Below is a small trained network, with its code and all its weights. Each question gives an input and a target symbol and asks what happens when units are switched off, that is, made to give their printed mean instead of their output.

import numpy as np


def w(rows, s, z=0):
    codes = np.array(rows[::2]) - 128.0
    scale = np.full(codes.shape[1], s)
    scale[-1] = z or s
    return codes * scale


def norm(h):
    return h / np.sqrt((h * h).mean(-1, keepdims=True) + 1e-5)


def f(y):
    return y / 2 * (1 + np.tanh(0.7978845608 * (y + 0.044715 * y**3)))


def softmax(a):
    e = np.exp(a - a.max(-1, keepdims=True))
    return e / e.sum(-1, keepdims=True)


def log_softmax(a):
    a = a - a.max(-1, keepdims=True)
    return a - np.log(np.exp(a).sum(-1, keepdims=True))


def net(x, mask):
    ids = ['ΓΔΛΣΨαεζηθμπτω'.index(c) for c in x.split()]
    T = len(ids)
    res = E[ids] + P[:T]
    u = 0
    for l in range(2):
        q, k, v = (norm(res) @ M[l].T for M in (Q, K, V))
        z = softmax(np.where(np.tri(T) > 0, q @ k.T / 3**0.5, -1e9)) @ v
        res = res + np.where(mask[u], z, O[l][:, -1]) @ O[l][:, :-1]
        u += 1
        y = f(norm(res) @ A[l][:, :-1].T + A[l][:, -1])
        res = res + np.where(mask[u : u + 4], y, B[l][:, -1]) @ B[l][:, :-1]
        u += 4
    return log_softmax(norm(res)[-1] @ U[:, :-1].T + U[:, -1])


Q, K, V, O, A, B = {}, {}, {}, {}, {}, {}
E = w([
[86,116,111,124,156,167,173,157],'Γ',
[138,203,141,182,249,99,133,77],'Δ',
[115,153,168,171,162,127,133,83],'Λ',
[167,184,115,136,96,88,219,98],'Σ',
[101,191,93,115,152,93,146,91],'Ψ',
[212,177,110,210,121,123,204,146],'α',
[60,170,182,182,201,142,227,88],'ε',
[21,202,89,197,192,159,106,112],'ζ',
[102,138,122,155,126,120,119,27],'η',
[170,201,110,53,136,136,174,125],'θ',
[16,77,36,143,125,156,166,135],'μ',
[94,145,106,68,124,45,149,171],'π',
[191,176,127,93,133,199,83,190],'τ',
[166,126,80,138,137,88,72,136],'ω',
],0.017)
P = w([
[113,116,202,153,159,128,113,147],'0',
[140,184,152,169,129,65,97,27],'1',
[128,204,132,192,132,80,95,68],'2',
[151,189,78,180,166,75,135,140],'3',
[139,158,53,146,205,93,115,105],'4',
[143,143,56,110,177,77,70,68],'5',
[142,179,18,135,82,89,118,106],'6',
[120,153,4,93,70,121,88,133],'7',
[121,159,17,98,95,123,63,115],'8',
[132,162,32,103,70,122,73,85],'9',
],0.013)
Q[0] = w([
[83,194,120,147,18,129,156,92],'0.h0',
[121,18,253,85,89,146,159,237],'0.h0',
[97,181,48,138,106,106,113,196],'0.h0',
],0.032)
K[0] = w([
[104,70,156,33,137,144,91,149],'0.h0',
[114,143,255,186,193,129,184,72],'0.h0',
[149,174,97,117,107,118,57,84],'0.h0',
],0.036)
V[0] = w([
[144,228,95,56,150,145,142,102],'0.h0',
[201,98,65,200,107,119,48,128],'0.h0',
[204,110,171,163,137,255,120,119],'0.h0',
],0.032)
O[0] = w([
[242,175,80,147,70,102,203,110,209],'0.h0',
[63,195,87,50,155,54,25,97,252],'0.h0',
[58,214,213,131,4,129,107,198,6],'0.h0',
],0.015,0.032)
A[0] = w([
[202,145,132,171,105,152,162,98,253],'0.n0',
[64,99,230,95,65,163,53,143,98],'0.n1',
[33,124,36,187,174,218,184,64,219],'0.n2',
[138,232,52,252,178,164,120,89,145],'0.n3',
],0.03,0.0038)
B[0] = w([
[57,140,166,71,164,9,121,119,197],'0.n0',
[177,5,172,130,114,19,86,51,151],'0.n1',
[76,141,133,228,11,97,134,131,201],'0.n2',
[140,166,214,169,27,114,63,73,255],'0.n3',
],0.021,0.027)
Q[1] = w([
[97,67,116,54,184,213,95,253],'1.h0',
[207,121,118,168,96,127,92,123],'1.h0',
[167,162,95,122,127,186,131,123],'1.h0',
],0.048)
K[1] = w([
[121,209,35,162,124,68,91,2],'1.h0',
[158,71,210,151,136,137,112,105],'1.h0',
[239,172,155,147,132,112,54,124],'1.h0',
],0.04)
V[1] = w([
[151,3,206,90,105,230,143,206],'1.h0',
[251,42,27,147,185,112,154,65],'1.h0',
[242,227,148,54,84,78,136,120],'1.h0',
],0.035)
O[1] = w([
[215,57,234,171,142,177,15,198,64],'1.h0',
[209,234,88,238,239,135,177,156,10],'1.h0',
[96,171,208,88,172,110,151,2,102],'1.h0',
],0.021,0.013)
A[1] = w([
[95,49,157,34,55,104,114,26,204],'1.n0',
[43,102,71,58,78,106,187,70,51],'1.n1',
[179,66,159,82,100,184,108,116,1],'1.n2',
[84,118,148,132,123,4,157,92,78],'1.n3',
],0.036,0.0029)
B[1] = w([
[220,201,46,220,132,215,163,111,254],'1.n0',
[120,49,235,179,157,78,113,208,229],'1.n1',
[72,220,126,9,142,132,218,254,141],'1.n2',
[47,162,128,84,196,157,67,166,226],'1.n3',
],0.027,0.052)
U = w([
[137,85,220,62,159,150,101,149,139],'Γ',
[42,138,126,153,201,57,110,217,39],'Δ',
[98,157,24,80,190,153,17,128,122],'Λ',
[145,170,119,35,131,37,235,111,156],'Σ',
[90,83,68,95,71,97,140,149,146],'Ψ',
[189,100,204,167,138,80,43,86,70],'α',
[62,102,139,149,65,100,103,43,124],'ε',
[146,171,156,144,164,241,125,143,73],'ζ',
[133,137,71,136,119,59,95,100,162],'η',
[122,124,226,66,185,162,137,74,128],'θ',
[182,69,44,159,199,127,238,130,117],'μ',
[88,104,90,254,85,159,113,157,45],'π',
[119,227,121,78,61,160,168,189,107],'τ',
[113,133,143,147,161,153,133,154,246],'ω',
],0.0084,0.012)

Each question gives the input, a string of symbols that net reads in full, and the target symbol t.
The units are the heads (3 rows each of Q, K, V and O) and the neurons (one row each of A and B). Each row of codes is followed by its name. A weight is (code - 128) times the scale printed after its matrix; where a second scale follows, it is the last column's (O, A, B and U).
mask holds one flag per unit, layer by layer, with each layer's heads first. A switched-off unit (its flag False) gives its mean, the last column of its rows in O or B, instead of its output. The means were averaged over made-up inputs and are rounded, as every weight is.
A unit's drop is (log p(t) with every unit on - log p(t) with that unit switched off) / (log p(t) with every unit on - log p(t) with every unit switched off).
The circuit of an input: a set's keep is (log p(t) with only the set's units on - log p(t) with every unit switched off) / (log p(t) with every unit on - log p(t) with every unit switched off). Starting from all 10 units, units are removed one at a time, each time the one whose removal leaves the highest keep (on an exact tie, the one counted first), for as long as the keep stays at least 0.8.
units of the circuit, in order: the units of the circuit, biggest drop first
most important unit: the unit with the biggest drop
top k neurons: the k neurons with the biggest drops, biggest first
k most important neurons of layer l: the k neurons of layer l with the biggest drops, biggest first
input ε Λ Λ η Λ, target τ: units of the circuit, in order : 0.h0, 1.h0, 1.n2, 1.n1
input α π ω ω, target Λ: units of the circuit, in order : 0.h0, 0.n2
input Λ ω Δ Σ μ Δ Λ Λ ε, target α: 2 most important neurons of layer 1 : 1.n0, 1.n3
input Λ Ψ Γ Δ θ Λ, target α: top 4 neurons : 0.n1, 1.n0, 0.n0, 0.n3
input Δ ω π Δ Ψ Λ Ψ Σ, target ε: units of the circuit, in order : 1.h0, 0.h0
input ω Σ τ Λ ω Γ, target Δ: top 3 neurons : 1.n1, 0.n3, 0.n1
input ζ α Σ ζ α Σ Ψ Λ, target π: 3 most important neurons of layer 0 : 0.n0, 0.n2, 0.n1
input ζ μ Λ ω ζ ω μ, target π: most important unit : 1.n0
input Λ Σ ζ ζ Γ Δ Λ Δ, target α: top 3 neurons : 0.n1, 1.n0, 0.n3
input ζ ω π Δ Δ Σ, target π: 2 most important neurons of layer 0 : 0.n2, 0.n0
input ε ω Δ Ψ α Δ Λ Σ Λ, target τ: top 3 neurons : 1.n2, 1.n1, 0.n0
input Λ Λ Δ, target α: top 2 neurons : 0.n1, 0.n3
input Δ ζ ε Ψ μ Δ ε, target ε: top 2 neurons : 0.n2, 0.n0
input Λ Δ Ψ Γ θ Ψ η, target α: 3 most important neurons of layer 1 : 1.n0, 1.n2, 1.n3
input ε θ Γ, target τ: most important unit : 0.h0
input Λ Λ Λ Λ η Λ Γ, target α: 3 most important neurons of layer 0 : 0.n1, 0.n3, 0.n0
input Δ μ Λ π τ Λ ω τ ζ, target ε: 2 most important neurons of layer 1 : 1.n1, 1.n2
input Λ Δ Λ η Σ, target α: top 2 neurons : 0.n1, 1.n0
input α Λ ω τ ω Ψ Δ, target Λ: top 4 neurons : 0.n1, 1.n1, 0.n3, 0.n2
input α ω μ π, target Λ: top 2 neurons : 0.n1, 0.n3
input α Γ μ ω Σ, target Λ: most important neuron of layer 0 : 0.n1
input Δ Σ ζ Λ Ψ, target ε: top 3 neurons : 0.n0, 1.n1, 0.n3
input Λ η Ψ Λ, target α: top 3 neurons : 0.n1, 1.n0, 0.n3
input Λ θ ε, target α: top 4 neurons : 0.n1, 1.n0, 0.n0, 0.n3
input Λ α Σ, target α: top 3 neurons : 0.n1, 0.n3, 1.n0
input ε Λ θ ζ ω ε α η α, target τ: 2 most important neurons of layer 1 : 1.n2, 1.n1
input α ω Ψ ω ζ α, target Λ: most important unit : 0.h0
input ω Λ Ψ, target Δ: top 2 neurons : 1.n1, 0.n3
